Below are the code and all the weights of a small trained network. Each question names an input and a class and asks about switching units off, where a switched-off unit gives its printed mean instead of its output.

import numpy as np


def w(rows, s, z=0):
    codes = np.array(rows[::2]) - 128.0
    scale = np.full(codes.shape[1], s)
    scale[-1] = z or s
    return codes * scale


def norm(h):
    return h / np.sqrt((h * h).mean(-1, keepdims=True) + 1e-5)


def f(y):
    return np.maximum(y, 0)


def log_softmax(a):
    a = a - a.max(-1, keepdims=True)
    return a - np.log(np.exp(a).sum(-1, keepdims=True))


def net(x, mask):
    res = np.array(x, float).reshape(1, 8) / 4 @ E
    u = 0
    for l in range(3):
        y = f(norm(res) @ A[l][:, :-1].T + A[l][:, -1])
        res = res + np.where(mask[u : u + 3], y, B[l][:, -1]) @ B[l][:, :-1]
        u += 3
    return log_softmax(norm(res)[-1] @ U[:, :-1].T + U[:, -1])


A, B = {}, {}
E = w([
[124,130,125,130,131,121,126],'x0',
[123,128,132,128,123,129,138],'x1',
[116,129,133,137,127,133,156],'x2',
[96,56,177,51,154,94,141],'x3',
[123,126,129,134,127,120,133],'x4',
[121,149,160,87,122,248,121],'x5',
[155,173,82,65,133,110,170],'x6',
[180,180,254,139,76,64,116],'x7',
],0.0063)
A[0] = w([
[156,193,49,50,113,61,182,157],'L0N0',
[39,34,177,254,114,138,37,47],'L0N1',
[111,63,60,136,158,133,136,3],'L0N2',
],0.0065,0.0029)
B[0] = w([
[216,100,141,138,155,207,172,253],'L0N0',
[254,121,93,88,176,176,226,221],'L0N1',
[32,229,95,116,169,138,101,186],'L0N2',
],0.0091,0.0044)
A[1] = w([
[73,30,179,21,175,68,145,5],'L1N0',
[128,105,111,3,147,109,182,22],'L1N1',
[156,154,196,142,87,77,119,165],'L1N2',
],0.0072,0.0028)
B[1] = w([
[154,158,81,229,2,205,90,220],'L1N0',
[171,94,101,193,117,167,137,251],'L1N1',
[16,109,84,75,165,102,122,251],'L1N2',
],0.0088,0.0032)
A[2] = w([
[126,104,82,106,154,160,155,254],'L2N0',
[150,203,65,182,97,116,143,104],'L2N1',
[194,172,255,117,47,63,153,103],'L2N2',
],0.0067,0.0053)
B[2] = w([
[94,157,216,101,113,2,88,255],'L2N0',
[102,17,146,174,57,165,116,172],'L2N1',
[76,119,9,122,206,148,119,168],'L2N2',
],0.0094,0.0084)
U = w([
[16,141,73,99,189,107,96,85],'0',
[242,113,133,99,193,171,199,98],'1',
[137,115,121,216,2,174,107,71],'2',
[119,128,185,123,91,94,96,254],'3',
],0.0098,0.0045)

Each question gives the input, the list of numbers given to net, and the class t.
The units are the neurons (one row each of A and B). Each row of codes is followed by its name. A weight is (code - 128) times the scale printed after its matrix; where a second scale follows, it is the last column's (A, B and U).
mask holds one flag per neuron, layer by layer. A switched-off neuron (its flag False) gives its mean, the last column of its row in B, instead of its output. The means were averaged over made-up inputs and are rounded, as every weight is.
A unit's drop is (log p(t) with every unit on - log p(t) with that unit switched off) / (log p(t) with every unit on - log p(t) with every unit switched off).
The circuit of an input: a set's keep is (log p(t) with only the set's units on - log p(t) with every unit switched off) / (log p(t) with every unit on - log p(t) with every unit switched off). Starting from all 9 units, units are removed one at a time, each time the one whose removal leaves the highest keep (on an exact tie, the one counted first), for as long as the keep stays at least 0.8.
circuit, biggest first: the units of the circuit, biggest drop first
unit that matters most: the unit with the biggest drop
top k neurons: the k neurons with the biggest drops, biggest first
top k neurons in layer l: the k neurons of layer l with the biggest drops, biggest first
input [3,-1,0,-2,1,7,4,0], class 3: unit that matters most => L0N1
input [4,1,7,4,1,0,-4,-3], class 1: top 3 neurons => [L0N1; L1N1; L1N2]
input [0,3,7,-5,8,-7,-7,-2], class 1: top 2 neurons => [L0N1; L1N0]
input [-6,-5,5,8,6,-7,7,8], class 0: top 3 neurons => [L2N2; L1N2; L0N1]
input [5,-5,-6,-6,3,-6,8,7], class 1: top 4 neurons => [L0N0; L2N0; L1N0; L0N2]
input [-5,2,8,4,-1,-8,3,-6], class 3: top 3 neurons => [L2N0; L2N2; L1N2]
input [-5,-2,-3,7,6,-5,-4,5], class 2: top 2 neurons => [L1N0; L2N0]
input [2,-7,7,-5,-8,5,-7,-1], class 1: top 2 neurons => [L0N1; L1N0]
input [-8,3,-2,-1,4,4,-6,6], class 0: circuit, biggest first => [L0N0; L2N2]
input [-2,2,7,8,7,8,-5,2], class 2: circuit, biggest first => [L1N0; L0N0]
input [-1,-2,-3,2,3,5,-2,-2], class 3: top 2 neurons => [L0N0; L2N0]
input [-7,0,-8,-7,6,-2,4,7], class 0: top 2 neurons => [L2N2; L1N0]
input [-3,-6,-7,-3,-2,8,6,-6], class 3: top 3 neurons => [L0N1; L2N0; L2N2]
input [-4,6,-3,-4,4,-5,4,8], class 0: top neuron in layer 1 => [L1N2]
input [7,6,7,4,-4,1,8,8], class 0: top 2 neurons => [L2N2; L0N1]
input [4,6,8,8,3,4,-6,-2], class 2: top 2 neurons in layer 1 => [L1N0; L1N1]
input [5,-2,4,7,1,5,-7,-1], class 1: top 2 neurons => [L0N1; L2N1]
input [-6,5,2,0,8,6,0,7], class 0: top 2 neurons => [L2N2; L2N0]
input [3,5,3,-4,8,3,1,4], class 0: top 2 neurons in layer 1 => [L1N0; L1N1]
input [3,7,-3,5,1,-5,8,6], class 1: top 2 neurons in layer 0 => [L0N0; L0N2]
input [4,-1,-5,-2,2,6,-7,6], class 1: top 2 neurons in layer 0 => [L0N1; L0N2]
input [-6,-1,-2,0,-7,6,-1,-2], class 3: unit that matters most => L2N2
input [-8,8,-3,-4,-3,2,-4,2], class 1: top 2 neurons in layer 1 => [L1N0; L1N2]
input [-8,7,6,7,-2,-3,-5,-1], class 2: top 2 neurons in layer 1 => [L1N0; L1N1]
input [-7,2,3,4,8,-1,5,3], class 1: top 2 neurons in layer 2 => [L2N1; L2N2]
input [-3,-3,-1,3,8,-3,0,7], class 0: top 2 neurons in layer 2 => [L2N0; L2N2]
